Below is a small trained network, with its code and all its weights. Each question gives an input and a target symbol and asks what happens when units are switched off, that is, made to give their printed mean instead of their output.

import numpy as np


def w(rows, s, z=0):
    codes = np.array(rows[::2]) - 128.0
    scale = np.full(codes.shape[1], s)
    scale[-1] = z or s
    return codes * scale


def norm(h):
    return h / np.sqrt((h * h).mean(-1, keepdims=True) + 1e-5)


def f(y):
    return y / 2 * (1 + np.tanh(0.7978845608 * (y + 0.044715 * y**3)))


def softmax(a):
    e = np.exp(a - a.max(-1, keepdims=True))
    return e / e.sum(-1, keepdims=True)


def log_softmax(a):
    a = a - a.max(-1, keepdims=True)
    return a - np.log(np.exp(a).sum(-1, keepdims=True))


def net(x, mask):
    ids = ['αβδεζηθλξπτφψω'.index(c) for c in x.split()]
    T = len(ids)
    res = E[ids] + P[:T]
    u = 0
    for l in range(2):
        q, k, v = (norm(res) @ M[l].T for M in (Q, K, V))
        z = softmax(np.where(np.tri(T) > 0, q @ k.T / 4**0.5, -1e9)) @ v
        res = res + np.where(mask[u], z, O[l][:, -1]) @ O[l][:, :-1]
        u += 1
        y = f(norm(res) @ A[l][:, :-1].T + A[l][:, -1])
        res = res + np.where(mask[u : u + 8], y, B[l][:, -1]) @ B[l][:, :-1]
        u += 8
    return log_softmax(norm(res)[-1] @ U[:, :-1].T + U[:, -1])


Q, K, V, O, A, B = {}, {}, {}, {}, {}, {}
E = w([
[135,159,108],'α',
[153,197,101],'β',
[140,131,197],'δ',
[146,131,116],'ε',
[119,78,72],'ζ',
[125,67,97],'η',
[185,128,139],'θ',
[189,129,120],'λ',
[119,134,184],'ξ',
[119,134,192],'π',
[218,91,168],'τ',
[14,1,66],'φ',
[147,203,93],'ψ',
[220,102,147],'ω',
],0.021)
P = w([
[111,146,147],'0',
[136,197,62],'1',
[20,118,117],'2',
[109,145,147],'3',
[143,166,60],'4',
[8,108,161],'5',
[111,143,147],'6',
[152,150,65],'7',
[114,222,176],'8',
],0.012)
Q[0] = w([
[192,16,158],'0.h1',
[167,1,130],'0.h1',
[154,89,196],'0.h1',
[96,110,201],'0.h1',
],0.0067)
K[0] = w([
[168,27,253],'0.h1',
[84,46,94],'0.h1',
[25,29,108],'0.h1',
[88,36,232],'0.h1',
],0.0064)
V[0] = w([
[44,90,254],'0.h1',
[47,196,97],'0.h1',
[57,104,216],'0.h1',
[218,62,56],'0.h1',
],0.0059)
O[0] = w([
[146,143,214,5],'0.h1',
[134,132,145,117],'0.h1',
[73,132,3,32],'0.h1',
[109,148,127,136],'0.h1',
],0.0067,0.0017)
A[0] = w([
[184,147,99,185],'0.n1',
[87,63,130,255],'0.n2',
[128,67,108,111],'0.n3',
[96,127,92,120],'0.n4',
[82,136,205,68],'0.n5',
[144,135,162,98],'0.n6',
[159,126,166,97],'0.n7',
[10,88,126,141],'0.n8',
],0.014,0.0035)
B[0] = w([
[130,79,124,254],'0.n1',
[217,211,185,200],'0.n2',
[248,170,118,144],'0.n3',
[193,133,115,140],'0.n4',
[147,162,2,182],'0.n5',
[211,119,61,154],'0.n6',
[130,118,48,172],'0.n7',
[99,208,153,228],'0.n8',
],0.0074,0.005)
Q[1] = w([
[254,182,109],'1.h1',
[190,156,217],'1.h1',
[76,207,253],'1.h1',
[239,91,225],'1.h1',
],0.0092)
K[1] = w([
[246,90,141],'1.h1',
[218,99,174],'1.h1',
[197,183,167],'1.h1',
[254,97,134],'1.h1',
],0.014)
V[1] = w([
[144,156,109],'1.h1',
[192,2,204],'1.h1',
[142,65,130],'1.h1',
[111,198,190],'1.h1',
],0.0058)
O[1] = w([
[161,132,114,205],'1.h1',
[82,111,106,226],'1.h1',
[134,144,213,165],'1.h1',
[254,68,204,2],'1.h1',
],0.006,0.0015)
A[1] = w([
[154,76,153,47],'1.n1',
[45,7,98,253],'1.n2',
[225,70,131,80],'1.n3',
[116,158,163,57],'1.n4',
[189,126,74,73],'1.n5',
[143,173,136,142],'1.n6',
[122,178,97,102],'1.n7',
[145,120,79,123],'1.n8',
],0.012,0.0038)
B[1] = w([
[125,159,186,128],'1.n1',
[254,66,174,199],'1.n2',
[53,182,144,254],'1.n3',
[111,216,52,122],'1.n4',
[26,124,65,235],'1.n5',
[85,89,190,204],'1.n6',
[181,97,168,203],'1.n7',
[86,57,30,190],'1.n8',
],0.0067,0.0044)
U = w([
[93,149,14,148],'α',
[124,74,59,121],'β',
[165,106,117,255],'δ',
[182,140,78,59],'ε',
[251,48,175,115],'ζ',
[129,81,253,152],'η',
[180,172,101,48],'θ',
[227,137,187,56],'λ',
[213,145,130,43],'ξ',
[26,168,155,117],'π',
[171,168,104,35],'τ',
[74,87,171,243],'φ',
[92,160,203,103],'ψ',
[170,163,124,80],'ω',
],0.018,0.0066)

Each question gives the input, a string of symbols that net reads in full, and the target symbol t.
The units are the heads (4 rows each of Q, K, V and O) and the neurons (one row each of A and B). Each row of codes is followed by its name. A weight is (code - 128) times the scale printed after its matrix; where a second scale follows, it is the last column's (O, A, B and U).
mask holds one flag per unit, layer by layer, with each layer's heads first. A switched-off unit (its flag False) gives its mean, the last column of its rows in O or B, instead of its output. The means were averaged over made-up inputs and are rounded, as every weight is.
A unit's drop is (log p(t) with every unit on - log p(t) with that unit switched off) / (log p(t) with every unit on - log p(t) with every unit switched off).
The circuit of an input: a set's keep is (log p(t) with only the set's units on - log p(t) with every unit switched off) / (log p(t) with every unit on - log p(t) with every unit switched off). Starting from the 12 units with the biggest drops (on a tie, the unit counted first), units are removed one at a time, each time the one whose removal leaves the highest keep (on an exact tie, the one counted first), for as long as the keep stays at least 0.8.
circuit, biggest first: the units of the circuit, biggest drop first
most important unit: the unit with the biggest drop
top k neurons: the k neurons with the biggest drops, biggest first
top k neurons in layer l: the k neurons of layer l with the biggest drops, biggest first
drop when u is switched off: that unit's drop, to one decimal
input τ η τ τ, target η: top 4 neurons : [0.n5; 1.n3; 0.n8; 0.n2]
input δ ε α η, target λ: circuit, biggest first : [0.n2]
input φ ε π ε, target ζ: top 2 neurons in layer 0 : [0.n5; 0.n1]
input δ α β π δ τ α, target π: top 4 neurons : [0.n3; 0.n8; 0.n5; 0.n2]
input ε ζ τ, target ψ: circuit, biggest first : [1.n3; 0.n2; 1.n2]
input ε θ ε ω ε ε ε β ω, target π: top 4 neurons in layer 0 : [0.n2; 0.n7; 0.n5; 0.n8]
input φ τ ψ θ θ τ α, target π: top 3 neurons : [0.n8; 0.n5; 0.n3]
input τ ε λ ξ ε φ, target η: top 3 neurons : [1.n2; 0.n8; 1.n5]
input ε δ τ η τ τ, target ψ: top 2 neurons in layer 0 : [0.n2; 0.n5]
input ζ ζ τ η π ε δ, target α: top 2 neurons in layer 0 : [0.n5; 0.n8]
input π ψ ω, target π: top 3 neurons in layer 0 : [0.n5; 0.n8; 0.n7]
input ε δ δ ω ε, target β: top 4 neurons in layer 0 : [0.n2; 0.n1; 0.n8; 0.n5]
input ε ε θ ψ θ ω ω, target φ: top 3 neurons : [1.n3; 0.n5; 0.n2]
input θ δ ξ π ξ τ τ ω, target α: most important unit : 1.n3
input θ α φ θ, target β: top 2 neurons in layer 1 : [1.n2; 1.n5]
input θ φ ε τ δ π ψ τ, target β: drop when 1.n6 is switched off : 0.0
input ψ ψ α ω, target φ: drop when 0.n7 is switched off : 0.4
input π ζ ε ε, target ζ: drop when 1.n2 is switched off : 0.3
input ε ε θ θ δ τ ε ω, target α: drop when 1.n5 is switched off : 0.1
input ω ε ζ ε λ, target α: most important unit : 1.n5
